[128 = 0]
<54> [ 92  96 127 153 107 144 146 124 125 127 127 117 139 158 134 105 128 128
 107 142 120 132 123 127 136 158 133 134 131 132 136 143 142 135 146 138
 131 132 148 134 140 105 117 149 154 111 110 129 114 121 153 121 131 124
 118 140 124 133 115 129 127 132 117 127 121 134 148 118 109 117 134 102
 125 146 129 127 123 118 114 123 135 123 133 112 114 117 137 110 124 136
 130 173 131 115 119 103 144 147 138 123 102 147 161 107 104 156 148 109]
<35> [145 115 130 161  95 102 123 127 108 134 160 107 126 110 142 143 110 129
 106 117 153 105 115 104 115 108 125 130 138 130 152 134 114 143 124 104
 124 148 148 116 133 116 131 142 128 119 105 128 143 132 138 110 137 131
 120 143 122 125 132 120 143 116 112 131 110 142 124 133 129 135 116 143
 132 134 133 127 125 133 138 140 140 121 135 125 124 120  93 127 145 141
 140 127 111 123 147 135 134 121 125 117 116 127 134 138 140 117 129 108]
<55> [114 135 116 138 122 180 154 108 138 119 114 141 127 139 143 147 159 152
 119 143 116 100 103 136 151 123  99 175 150  98 152 140 113 166 123 109
 140 189 138  95 136 116 103  93 130 148 116 143 160 134 124 116 153 153
 118 155 113 105 140 136 140 126  88 123 129 123  89 102 146 103 136 170
 142 146  99 166 101 139 147 125 144 121 132 140 164  77 120 127 128 154
 125 172 102 125  95 111 143 137  78 107 131 105 161 130 131 149 169 166]
<45> [129 102 119 164 139 143  77 150 122  85 143 114 114 154  99 110  81  99
 124  86 144 143 135 160  89  85 164 123 153 170 142 121 130 112 135 103
 123 129 128 150  95 167 138  99 109 139  72 101 137 124 159  99 156 122
 100 137 121 140 147 166  96 122 128 169 136 150 137 137 108 150 112  60
 106 131 139 108 151 122 134 135 140  85 151 116  81 125 107  92 123 125
 113 108 144 121 121 128 144 147 141 142  99  95 136 103 131 175 160  87]
[115 107 116 128 144 143 134 136 113 114 126 107  97 126 130 122 126 143
 132 137 104 124 125 139 171 132 126 147 131  99 166 127 122 126 114 132
 103 151 111  92 121 119 135 126 121 114 152 150 102 120 104 116 168 137
 131 137 128 133 130 147 140 132 118 106 104 147 114  56 136 119 129 162
 138 124  98 147 118 127 124 124 143 124 127 123 135 128 153 160 128 122
  98 146 110  98 127 149 124 137 101 137 121 111 146 117 143 122 137 141]  <55>
<47> [143 113 137  90 111 122 127 137 133 133 159 149 105 112 145  92 172 135
 119  97  86 135 123 120 150 152 131  93 103 166 141 120 130 141 103  96
 118 143 121 124 148 140 154  99  88 128 123 127 147 128 130 145 108 122
 111 111 146 127 165 107 151 151 132 137 111 150 124 125 140 101 198 140
  99 119 131 157 144 142 134 128 121 128 135 120 134 100 105 128 127 140
 152 113 120 193 160 126 128 137 115 144 104 130  94 133  96 125 121 137]
<39> [135 116 102 143 112 154 138 143 127 139 167 149  80 122 119 125 126 176
 134 138 144 115 157  91 142 115 123 117 113 136 140 137 158 163 134 135
 107 107 143 140  96 126 125 140 147 124 104  86 107 138 100 119 130 135
 150 133 139 129 124 138 129 142 141 123 119 146 133 160 132 103 108 107
 149 101 114 172 144 113 141 123  93 109 123 149 126 138 157 115 149 140
 114 125 119 148 109 156 134 117 119 128 147 129 115 125 138 132 141 133]
[110 141 124 121 151 172 122  99 118 143  99 158 130 138  94 114 120 142
  99 158 111 100 127 141 154  92  88 139 148  81 117 149 126 145 112 129
 110 143 171 160 141 155 110 119 137 153 101 132 184 127 145 125 138 100
 123 104 100 130 161 129 132  96 110  80 112 133 136 165 126  92 156 115
 132 126 137 125  94 211 152 199 175 180 117  97 160 105 139 146 144 141
  99  99 172  55 110 132 116 153 170 120 106 160 116 167 136  99 107  77]  <45>
<51> [125 135 100 132 112 142 184 103 120 135 124 105 131 158 145 135 168 128
 203 124 110 137 142 142 138 143 129 125 126 132 135 130 126 133  99 127
  98 166 109 149 125 140 166 176 159 146 101  89 107 141 168 139 153  84
 156 133  75 102 111 144 146 112 134 136 171  89 100  99 139 149 149 118
 137 116 144 118 111 139 116 154 133 157 137  81 115 113 127 182 149 121
 106 135 164 111 106 158 108 154 169 143 110 108 117 126 103 172 148  99]
<46> [102 163 175  91 135  32 140  90 108 134 120  92 166 177  53 116 154 123
 135 136  98 157 132 117 115 132 115 179 107 104 122 189  58 132 138  95
 130 155 132 149 120 141 210 155 117 160 189 175 114 132 151 151 152  36
 158 124  87 114 126 131 121 161 184 125 129  89 218  92 142 167 104 145
 148 168 145 149  92 171  85 140 146 230 119  79 163 119 171 115 123  98
 117 154 134  88 161 115 123 185 143 142 127 115 155 184 130 141 114  87]
<45> [114 137 120 115 117 100 172 137 120 157 136 146 136 108 167 150 139 143
  97 163 112 106 112 111 118 149  81  99 137 101 141 107 118 149 137 125
 125 129 123 107 159 119 142 149 159 151 172 123 126 157 107 115 125 134
 147 148 160  99 115  94 165 124 128 126 122 111 107 107 140  92 103 194
 138  94 116 151 113 128 128 112 122 137  95 114 136 144 131 158 163 119
 117 142 104 158 137 107 130 118 119 134 110 145 113 145 134 101 116 157]
<30> [156 122 128 156 188 148 137  89 132 115 156 140 144 131 100 106 172 114
 132 104 118 149 166 120 125 126 131 123 149 130 122 147 106 130 155 115
 109 115 105 158 138 158 133 135 127 137  81 137 112 140 157 115 108 157
 114 134 123 129 123  71 120  89 131 113 150 138 127 136 128 146  95 131
 133 161 127  99 109  77 120  91 132  94 141 135 114 134 130 146 135  96
 140  84 121 117 126 174 166 108 159 152 155 129 136 128 118  96 135 104]
<30> [136 139 170 133 122  98 149 109 148 129 140 158  80 166 114 131 126 123
 118 141 143 119 125  95 128 118  96 142 149 136 123 118 131 149  87 130
 128 119 111 123 131 146 121 147 140 139 119 127 150 121 114 185 118 133
 107 121 156 152 141 120 146 157 167  96 138 136 133 113 152 115 147 139
 145 110 148  99 113 110 142 183 104 124 148 124 126 135 117 157 144 113
 116 130 137 110 141 116 127 148 134 102 136 105 109 115 130 161 103 145]
<39> [145 122 153 104 161 116 114 186 113  88 112 143  98 118 102 134  80 148
 116 171 107 131 141 145  86 118 144 143 141 145 129 153  94 136 127 129
 156 113 132 135 141 125  98 145 130 105 146 160  92 108 102 152 136 161
 145  90 142 156 151 135  90 141 113 156 125 114 155 139 140 104 121 132
 137 139 100 145 109  91 152 153 118 107 109 176 145 133 144 129 177 164
 150 180 132 143 174  73 130 115 108 119 176 119 114 115 134 101  92 121]
[122 120 132 129 145 153 137 126 124 126 132 114 112 124 137 127 141 140
 125 120 118 134 125 145 166 121 122 146 135  92 145 139 132 130 116 130
 129 158 137 117 127 106 141 125 122 126 120 135 118 125 134 128 141 128
 114 148 142 112 127 141 145 119 132 125 132 130 122  91 137 117 126 140
 133 124 115 128 116 118 125 138 136 131 124 119 146 134 138 121 127 116
 125 162 117 127 124 152 124 118 140 143 130 120 141 140 148 119 127 144]  <55>
[158 130 152 106 106  57 106 131  93 141 136 125 160 111  99 104 122  96
 102 104 163 158 157 109  93 138 154  97 105 166 106 134 162  97 142 158
 119  68 140 155  95 150 147 170 133 133 109 105 121 122 129 172  84 130
 141  97 143 134 123  84 107 125 182 123 130 105 170 163 120 181 124  73
 118 148 175  98 151 123 117 130 129 142 122 116 116 159 118 122 115 115
 142  83 153 152 169 113 118 120 226 155 150 155  95 164 108  97  90  95]  <55>
[130 136 129 118 144 119 133 127 133 127 147 139 130 113 143 112 146 125
 114 139 128 145 126 112 124 146 145 123 107 129 110 125 130 141 137 142
 127 117 110 138 127 135 138 132 136 119 116 161 121 130 123 157 129 124
 141 122 123 104  93 136 126 131 124 125 126 117 130 124 102 122 138 129
 139 127 130 122 117 133 140 119 122 136 131 136 120 111 134 109 128 127
 124 131 142 116 129 127 130 126 132 124 141 141 128 127 119 127 134 131]  <45>
[146 143  98 135 122 147 115 127 134 128 125 143 133 146 114 156 145 121
 141 135 138 124 115 131  81 144 119 125 124 139 117 136 105 153 121  81
 170 140 132 149 154 130  78 128 151 146 106 113 171 161 142 129 109 132
 111 146 141 130 131 106 114 117 127 152 146 128 124 158 152 121 134 131
 148 157 137 153 124 135 149 156 124 121 149 128 134  93 114 127 136 152
 147 143 150 109 106 102 133 108  94 115 156 137 113 138 142 153 151 134]  <55>
[145 123 123 117 146 184 139 124 153 144 160 130 107 122 116 128 126 161
 125 100 128  98  98 139 127  94 120 198 103 133  91 134 154 160 123 121
  76 117 154 164 141 136 125 147 144  98 128 115  99  88 109 105 117 159
 144 142 105  95 169  96 118 123 141 108 170 107 179 101 152 138 118 138
 112 142 129 142 133 126  92 141 149 149 180 110  75 141 141 114 138 112
 128  68 156 109 116  84 156 141 136 144 125 127 168 112 111 180 128 101]  <30>
[122 133 124 125 126 145 115 132 136 114 127 123 144 101 139 119 126 122
 154 133 135 153 137 128 111 147 130  98 137 124 146 148 130 123 144 106
 167 128 112 117 126 128 133 132 118 173 119 125 115 142 132 102 129  97
 127 124 114 116 126 122 130 123 119 133 115 130 118 133 110 133 117 139
 128 139 135 131 132 113 138 132 129 104  95 141 134 128 137 108 115 137
 146 152 126 142 142 148 133 118 134 135 123 120 116 117 133  96 141 134]  <30>
[195 128 112 154 104 167 129 182  59 115  76 100 204  77 192 117 153 168
 113 113  87 103 137 131  77  76  91 138 128 176  86 126  77 183 113 180
 155 161 166 130 121 125 140 154 101  94 117 133 124 101  97 109 105 124
 157 114 120 145 162 182 138 185  93 136 107 126 149 119  89 143 135  88
 159 117 142 112 147 131 149 148  83 119 126  82 114 160 107 125 177 123
 134  74 161 159 141  51 112 139 165  76 142 116 168  88 175 122  93 109]  <51>
[136 140 150 133 143 116 100 131 122 128 131 137 137 110 139 127 101 131
  97 121 138 137 126 118 113 104 125 154 132 134 134 136 124 130 132 139
 140 108 130 136 137 131 136 105 106 137 133 146 126 139 130 120 118 134
 118 110 143 130 161 122 109 122 129 111 111 142 144 132 111 130 123 119
 127 143 126 123 145 136 136 127 115 132 116 142 135 135 145  98 114 148
 124 131 128 136 137 119 125 115 113 119 140 132 158 130 141 119 125 132]  <51>
[103 114  95 128 142 101 136 125 119 127 140 107 148 121 135 126 137 126
 137 147 115 113 126 145 128 152 115 110 130 106 139 129 127 116 135 138
 116 141 147 135 121 147 127 143 129 155 153 133 110 118 122 113 142 150
 107 139 150 110 154 137 159 104 138 116 140 116 129  99 116 106 118 145
 142 128 111 144 144 150 117 149 112 117 108 104  98 144 141 118 131 139
 109  96 108 135 163 115 167 143 139 136 121 113 156 161 104 122 138 168]  <45>
[147 122 140 139 124 149 132 106 126 131 122 123 105 149 112 110 105 135
 126 109 123 114 137 159 139 117 144 147 143 116 106 141 118 116 105 140
 131 106 157 171  89 152 109 118 126 142 125 109 118 107 130 145 109 142
 120 102 109 116 141 149 135 112 127 148 118 141 147 140 126 131 132 101
 119 153 140 135 135 132 140 134 130 127 133 120 106 123 118 121 131 144
 151 117 143 124 121 129 135 160 151 109 134 117 139 150  97 110 142 116]  <45>
<54> [120 147 117 107 111 138  95 160 131 130 146 119 158 148  67 132 113 137
  92 140 132 120 130 137 146 151 108 128 110  56 134 123 128 105 127  86
 163 137 143 137 173  90  74 117  99 144 114 110 137 108 144 152 140 102
 146 106 149 118 141 140 111 143 142 187 120 123 102  82 127 165 116  85
  84 114 120 140 102 108 141 119 103 126  91 146 103 120 118 102  90 161
  93 101 150 183 151 160 123 121 128 108 133 129 133 108  92 133 104 191]
[146 107 164 160 144 111 178  70 125 106 118 143 102 113 208  85 156 129
 165 140 132 138 104 117 113 117 150 136 170 218 121 141 126 154 147 154
  96  86 100 137  92 151 192 148 169  88 146 170 116 165 117 105  89 157
 127 154  84 111 142 116 134 117 102  69 139  96 136 147 136  93 145 148
 179 140 111 130 134 141 119 143 165 130 147  91 143 118 136 165 168  94
 167 182  85  79 102  86 117 107 111 142 100 122 147 148 144 148 188  70]  <54>
[109 105 152 126 132 120 140 124 121 138 141  99 119  87 136  90  99 125
 117 119 139 112 135 111 171 122 149  82 109 138 130 122 148 119 138 174
  63 101 124 136 111 108 185 149 112 114 148 132  95 108 123 148 134 151
 118 123 131 124 143 135 130 149 159 108 108 137 142 108 135 152 120 122
  89 116 130  99 150 121 116 126 122 121 110 112 109 150 135 124 122  86
 109  86 121 130 167 154 110 134 181 162 105 140 158 134 126  93  99 115]  <55>
[147 121 121 131 113 100 145 121 138 123  98 138 142 135 131 146 146 126
 132 147 136 119 136 112 121 126 127  95 132 113 163 109  84 130  98 138
 167 140 116 103 110 143 150 129 138 143 135 139 146 161 115 187 118 121
 148 129 147 151 113 161 123 144 161 151  82 108 112 153 146 108 151 121
 148 104 149 147 142 104 147 147 100 116 139 130 138 130 123 146  99 147
 142 121  98 131 104 195 138 131 143 124 131 105 126 124 144 105 105 139]  <30>
[149  73 167 102 133 145 137 117 135 135 152 145  81  92 129 115 186 166
 113 117 112 117 122 111 156 117 120  79 105 154 131 115 132 128 130 112
 127 159 139 115 134 146 148  80  82 110 122 132 142 124 132 149  97 122
 109 112 141 145 158 117 142 144 127 148 127 140 108 129 124 104 196 143
  85 111 122 173 153 179 129 125 127 117 123 124 121  70  85 137 136 147
 147 124 150 175 161 129 141 167 103 150 108 130  93 155 101 116 117 137]  <47>
[136 110 139 138 126 114 140  98 132 126 122 121 105 102 157 110 149 133
 164 129 118 125 126 116 116 124 136 126 138 182 133 151 121 138 125 141
 117 110 120 124  87 154 156 137 150 102 138 147 111 158 124 115 119 131
 134 149 114 126 119 132 143 136 134 114 146 122 114 131 115 102 132 137
 145 143 134 107 132 145 106 135 133 122 148 125 134 131 126 143 144 107
 152 135 123  89 110 117 126 121 117 120 141 120 138 129 148 137 148 100]  <54>
